Here is a tiny trained network, its code and every weight. The questions are about switching its units off for an input and a class, where a switched-off unit gives its printed mean instead of its output.

import numpy as np


def w(rows, s, z=0):
    codes = np.array(rows[::2]) - 128.0
    scale = np.full(codes.shape[1], s)
    scale[-1] = z or s
    return codes * scale


def norm(h):
    return h / np.sqrt((h * h).mean(-1, keepdims=True) + 1e-5)


def f(y):
    return np.maximum(y, 0)


def log_softmax(a):
    a = a - a.max(-1, keepdims=True)
    return a - np.log(np.exp(a).sum(-1, keepdims=True))


def net(x, mask):
    res = np.array(x, float).reshape(1, 2) / 4 @ E
    u = 0
    for l in range(4):
        y = f(norm(res) @ A[l][:, :-1].T + A[l][:, -1])
        res = res + np.where(mask[u : u + 8], y, B[l][:, -1]) @ B[l][:, :-1]
        u += 8
    return log_softmax(norm(res)[-1] @ U[:, :-1].T + U[:, -1])


A, B = {}, {}
E = w([
[83,78,65,251],'x0',
[166,2,215,149],'x1',
],0.0064)
A[0] = w([
[119,151,166,183,105],'L0N1',
[198,207,250,57,4],'L0N2',
[193,175,91,159,102],'L0N3',
[67,128,136,121,57],'L0N4',
[2,84,52,60,175],'L0N5',
[87,94,95,152,67],'L0N6',
[58,87,98,174,63],'L0N7',
[181,45,186,161,230],'L0N8',
],0.0048)
B[0] = w([
[203,124,59,110,134],'L0N1',
[180,248,226,132,170],'L0N2',
[209,116,114,134,141],'L0N3',
[140,110,96,154,128],'L0N4',
[253,115,118,189,189],'L0N5',
[133,134,150,177,138],'L0N6',
[150,179,145,227,152],'L0N7',
[156,242,48,120,252],'L0N8',
],0.0037,0.005)
A[1] = w([
[40,134,43,130,181],'L1N1',
[127,102,99,117,85],'L1N2',
[149,23,194,123,68],'L1N3',
[94,159,89,94,2],'L1N4',
[94,104,118,173,66],'L1N5',
[171,3,145,102,20],'L1N6',
[253,140,128,170,95],'L1N7',
[230,166,147,98,151],'L1N8',
],0.0063,0.003)
B[1] = w([
[186,139,77,171,219],'L1N1',
[100,143,123,131,128],'L1N2',
[12,132,78,35,176],'L1N3',
[132,113,105,147,137],'L1N4',
[124,115,168,148,157],'L1N5',
[81,83,38,61,164],'L1N6',
[1,164,116,124,211],'L1N7',
[91,123,135,226,252],'L1N8',
],0.0048,0.0041)
A[2] = w([
[157,174,152,52,75],'L2N1',
[124,32,173,114,1],'L2N2',
[76,117,80,112,22],'L2N3',
[58,2,184,143,153],'L2N4',
[125,129,56,194,136],'L2N5',
[54,31,121,89,148],'L2N6',
[85,50,206,56,221],'L2N7',
[122,138,107,188,140],'L2N8',
],0.0079,0.003)
B[2] = w([
[130,2,175,129,190],'L2N1',
[158,167,87,139,147],'L2N2',
[129,147,139,139,139],'L2N3',
[187,214,42,138,194],'L2N4',
[134,99,202,84,254],'L2N5',
[144,188,82,167,182],'L2N6',
[180,218,85,124,203],'L2N7',
[112,153,187,85,210],'L2N8',
],0.0071,0.0055)
A[3] = w([
[135,110,161,145,159],'L3N1',
[115,86,106,220,80],'L3N2',
[97,103,97,186,104],'L3N3',
[139,114,136,55,4],'L3N4',
[141,164,7,117,124],'L3N5',
[89,166,163,144,136],'L3N6',
[112,93,98,200,149],'L3N7',
[94,82,113,179,83],'L3N8',
],0.013,0.0029)
B[3] = w([
[86,199,63,131,167],'L3N1',
[134,193,217,62,184],'L3N2',
[94,139,255,31,167],'L3N3',
[130,149,226,157,153],'L3N4',
[189,70,34,180,254],'L3N5',
[100,59,89,174,197],'L3N6',
[133,190,231,37,181],'L3N7',
[186,148,207,113,155],'L3N8',
],0.0064,0.0075)
U = w([
[149,179,206,94,196],'0',
[195,158,2,155,185],'1',
[34,103,112,205,165],'2',
[123,66,101,92,64],'3',
[127,91,106,112,41],'4',
[137,65,108,115,47],'5',
[129,66,102,102,2],'6',
],0.02,0.0099)

Each question gives the input, the list of numbers given to net, and the class t.
The units are the neurons (one row each of A and B). Each row of codes is followed by its name. A weight is (code - 128) times the scale printed after its matrix; where a second scale follows, it is the last column's (A, B and U).
mask holds one flag per neuron, layer by layer. A switched-off neuron (its flag False) gives its mean, the last column of its row in B, instead of its output. The means were averaged over made-up inputs and are rounded, as every weight is.
A unit's drop is (log p(t) with every unit on - log p(t) with that unit switched off) / (log p(t) with every unit on - log p(t) with every unit switched off).
unit that matters most: the unit with the biggest drop
k most important neurons: the k neurons with the biggest drops, biggest first
top k neurons in layer l: the k neurons of layer l with the biggest drops, biggest first
drop of u: that unit's drop, to one decimal
input [-3,3], class 2: unit that matters most : L0N8
input [4,4], class 0: 2 most important neurons : [L0N8, L2N7]
input [-3,-3], class 2: top 3 neurons in layer 2 : [L2N7, L2N4, L2N5]
input [-6,7], class 1: top 2 neurons in layer 2 : [L2N7, L2N5]
input [6,6], class 0: 2 most important neurons : [L0N8, L3N7]
input [5,6], class 1: top 2 neurons in layer 1 : [L1N8, L1N3]
input [1,3], class 2: 2 most important neurons : [L0N8, L1N7]
input [-3,0], class 2: 2 most important neurons : [L1N8, L2N5]
input [2,-3], class 2: top 3 neurons in layer 2 : [L2N4, L2N7, L2N5]
input [-7,8], class 1: top 3 neurons in layer 2 : [L2N7, L2N5, L2N4]
input [-1,-1], class 2: drop of L2N2 : 0.0
input [-1,2], class 2: drop of L0N8 : 0.7
input [-1,0], class 2: drop of L3N6 : 0.1
input [-2,1], class 2: drop of L3N6 : 0.1
input [2,2], class 2: unit that matters most : L0N8
